Below are the code and all the weights of a small trained network. Each question names an input and a target symbol and asks about switching units off, where a switched-off unit gives its printed mean instead of its output.

import numpy as np


def w(rows, s, z=0):
    codes = np.array(rows[::2]) - 128.0
    scale = np.full(codes.shape[1], s)
    scale[-1] = z or s
    return codes * scale


def softmax(a):
    e = np.exp(a - a.max(-1, keepdims=True))
    return e / e.sum(-1, keepdims=True)


def log_softmax(a):
    a = a - a.max(-1, keepdims=True)
    return a - np.log(np.exp(a).sum(-1, keepdims=True))


def net(x, mask):
    ids = ['ΛΦΨΩαγη'.index(c) for c in x.split()]
    T = len(ids)
    res = E[ids] + P[:T]
    u = 0
    for l in range(2):
        r = res
        for j in range(3):
            rows = slice(3 * j, 3 * j + 3)
            q, k, v = (r @ M[l][rows].T for M in (Q, K, V))
            z = softmax(np.where(np.tri(T) > 0, q @ k.T / 3**0.5, -1e9)) @ v
            o = O[l][rows]
            res = res + np.where(mask[u + j], z, o[:, -1]) @ o[:, :-1]
        u += 3
    return log_softmax(res[-1] @ U[:, :-1].T + U[:, -1])


Q, K, V, O = {}, {}, {}, {}
E = w([
[105,183,177,122],'Λ',
[94,72,97,130],'Φ',
[255,169,112,114],'Ψ',
[90,145,107,157],'Ω',
[79,158,123,74],'α',
[172,135,58,159],'γ',
[176,173,170,77],'η',
],0.022)
P = w([
[74,18,118,195],'0',
[137,137,71,111],'1',
[157,150,69,134],'2',
[118,125,128,200],'3',
[155,27,162,254],'4',
[90,47,104,235],'5',
[178,90,163,221],'6',
[77,193,80,166],'7',
[41,117,59,113],'8',
[64,174,54,140],'9',
],0.0071)
Q[0] = w([
[143,201,176,140],'L0H1',
[97,161,144,142],'L0H1',
[116,175,128,91],'L0H1',
[177,118,133,87],'L0H2',
[249,166,107,137],'L0H2',
[101,165,160,177],'L0H2',
[171,100,92,187],'L0H3',
[124,112,189,128],'L0H3',
[190,147,123,98],'L0H3',
],0.015)
K[0] = w([
[152,135,212,178],'L0H1',
[113,111,182,132],'L0H1',
[121,145,170,107],'L0H1',
[10,144,142,162],'L0H2',
[75,89,46,96],'L0H2',
[167,105,130,72],'L0H2',
[147,150,177,76],'L0H3',
[178,162,89,168],'L0H3',
[132,88,145,157],'L0H3',
],0.014)
V[0] = w([
[93,156,30,96],'L0H1',
[149,85,152,96],'L0H1',
[122,119,14,22],'L0H1',
[24,141,44,126],'L0H2',
[60,141,100,254],'L0H2',
[29,65,104,196],'L0H2',
[172,96,68,247],'L0H3',
[92,121,121,123],'L0H3',
[143,153,24,64],'L0H3',
],0.0087)
O[0] = w([
[171,170,181,143,157],'L0H1',
[116,54,111,23,88],'L0H1',
[157,151,232,183,118],'L0H1',
[100,120,197,187,89],'L0H2',
[123,169,116,118,67],'L0H2',
[111,92,89,112,4],'L0H2',
[185,176,108,228,122],'L0H3',
[154,164,224,202,157],'L0H3',
[211,217,254,127,189],'L0H3',
],0.0096,0.004)
Q[1] = w([
[255,186,126,27],'L1H1',
[76,108,105,14],'L1H1',
[172,119,150,96],'L1H1',
[176,217,88,119],'L1H2',
[81,115,167,128],'L1H2',
[249,38,132,148],'L1H2',
[93,137,139,131],'L1H3',
[213,125,189,129],'L1H3',
[223,59,106,113],'L1H3',
],0.0077)
K[1] = w([
[254,86,69,135],'L1H1',
[160,198,100,83],'L1H1',
[148,144,137,170],'L1H1',
[144,156,97,193],'L1H2',
[160,112,142,222],'L1H2',
[126,108,170,141],'L1H2',
[106,126,163,165],'L1H3',
[117,147,104,169],'L1H3',
[74,198,145,116],'L1H3',
],0.0098)
V[1] = w([
[222,165,98,90],'L1H1',
[126,113,126,122],'L1H1',
[108,167,105,191],'L1H1',
[111,159,12,171],'L1H2',
[118,140,175,135],'L1H2',
[7,122,201,108],'L1H2',
[83,174,167,170],'L1H3',
[31,196,143,118],'L1H3',
[64,153,119,105],'L1H3',
],0.013)
O[1] = w([
[84,125,224,152,204],'L1H1',
[207,177,207,191,104],'L1H1',
[144,143,67,188,200],'L1H1',
[72,58,185,188,124],'L1H2',
[113,255,51,93,188],'L1H2',
[129,141,68,148,129],'L1H2',
[48,183,70,138,253],'L1H3',
[22,124,65,142,195],'L1H3',
[41,83,154,125,114],'L1H3',
],0.01,0.0062)
U = w([
[205,153,92,203,228],'Λ',
[77,187,135,209,104],'Φ',
[49,211,143,92,148],'Ψ',
[42,87,117,81,137],'Ω',
[144,180,129,180,2],'α',
[139,93,112,4,170],'γ',
[155,159,158,103,61],'η',
],0.0048,0.0074)

Each question gives the input, a string of symbols that net reads in full, and the target symbol t.
The units are the heads (3 rows each of Q, K, V and O). Each row of codes is followed by its name. A weight is (code - 128) times the scale printed after its matrix; where a second scale follows, it is the last column's (O and U).
mask holds one flag per head, layer by layer. A switched-off head (its flag False) gives its mean, the last column of its rows in O, instead of its output. The means were averaged over made-up inputs and are rounded, as every weight is.
A unit's drop is (log p(t) with every unit on - log p(t) with that unit switched off) / (log p(t) with every unit on - log p(t) with every unit switched off).
The circuit of an input: a set's keep is (log p(t) with only the set's units on - log p(t) with every unit switched off) / (log p(t) with every unit on - log p(t) with every unit switched off). Starting from all 6 units, units are removed one at a time, each time the one whose removal leaves the highest keep (on an exact tie, the one counted first), for as long as the keep stays at least 0.8.
units of the circuit, in order: the units of the circuit, biggest drop first
most important unit: the unit with the biggest drop
which heads matter: for each layer, one digit per head in row order, 1 if its drop is at least 0.15 and else 0, layers parted by /
input Λ α Ω Λ, target Ω: units of the circuit, in order -> (L0H1, L1H3, L0H3)
input γ γ Λ α Λ Ω α Λ η, target Φ: most important unit -> L0H3
input α α α α Λ α Φ, target Ψ: units of the circuit, in order -> (L1H3, L0H3, L1H2, L0H1)
input η Φ η, target γ: units of the circuit, in order -> (L0H1, L1H3, L1H2)
input Ω γ Λ, target Λ: which heads matter -> 001 / 100
input Ω Λ η, target Φ: which heads matter -> 011 / 011
input Λ α Λ Λ Λ Λ Φ, target Ω: units of the circuit, in order -> (L1H3, L0H3)
input η η Λ, target γ: units of the circuit, in order -> (L0H3, L1H3, L0H1, L0H2)
input η Ψ α α, target γ: units of the circuit, in order -> (L1H3, L0H3)
input α α α Ψ η η α α α Ψ, target Ψ: which heads matter -> 001 / 111
input Ψ Λ α Λ, target η: units of the circuit, in order -> (L1H3, L1H2, L0H3)
input η η α, target γ: units of the circuit, in order -> (L1H3, L0H3, L1H2, L0H2)
input Ω α α, target Φ: which heads matter -> 111 / 011
input α α α η, target Ψ: units of the circuit, in order -> (L1H3, L1H2, L0H3, L0H2)
input α Ω α α α Ω, target Ψ: which heads matter -> 101 / 011
input α Ω η Ω α α Λ α Ψ, target Ψ: most important unit -> L1H3
input Ψ Λ Λ Ω Λ Λ Λ Ψ Ψ, target Ω: which heads matter -> 101 / 010
input α η Λ η α η η, target γ: which heads matter -> 101 / 110
input Φ Ω Φ, target Λ: units of the circuit, in order -> (L1H1, L0H3)
input α Λ α Λ Λ Λ Ψ Ω, target Ω: which heads matter -> 111 / 011
input Λ α Ψ, target Ω: which heads matter -> 001 / 001
input γ Ψ Φ, target Λ: units of the circuit, in order -> (L1H3)
input α α Ω, target Ψ: units of the circuit, in order -> (L1H3, L0H3, L1H2, L0H1)
input Ψ α η, target η: which heads matter -> 011 / 111
input α Ψ η α α Φ, target γ: units of the circuit, in order -> (L0H3, L1H1)
input Λ α α η, target Ω: which heads matter -> 101 / 001
input Λ Ψ Φ Ω Ω γ α, target Λ: which heads matter -> 001 / 001
input Λ Λ α Λ Ω Λ Λ, target Ω: most important unit -> L0H1
input Ω Ω Λ, target Φ: which heads matter -> 011 / 011
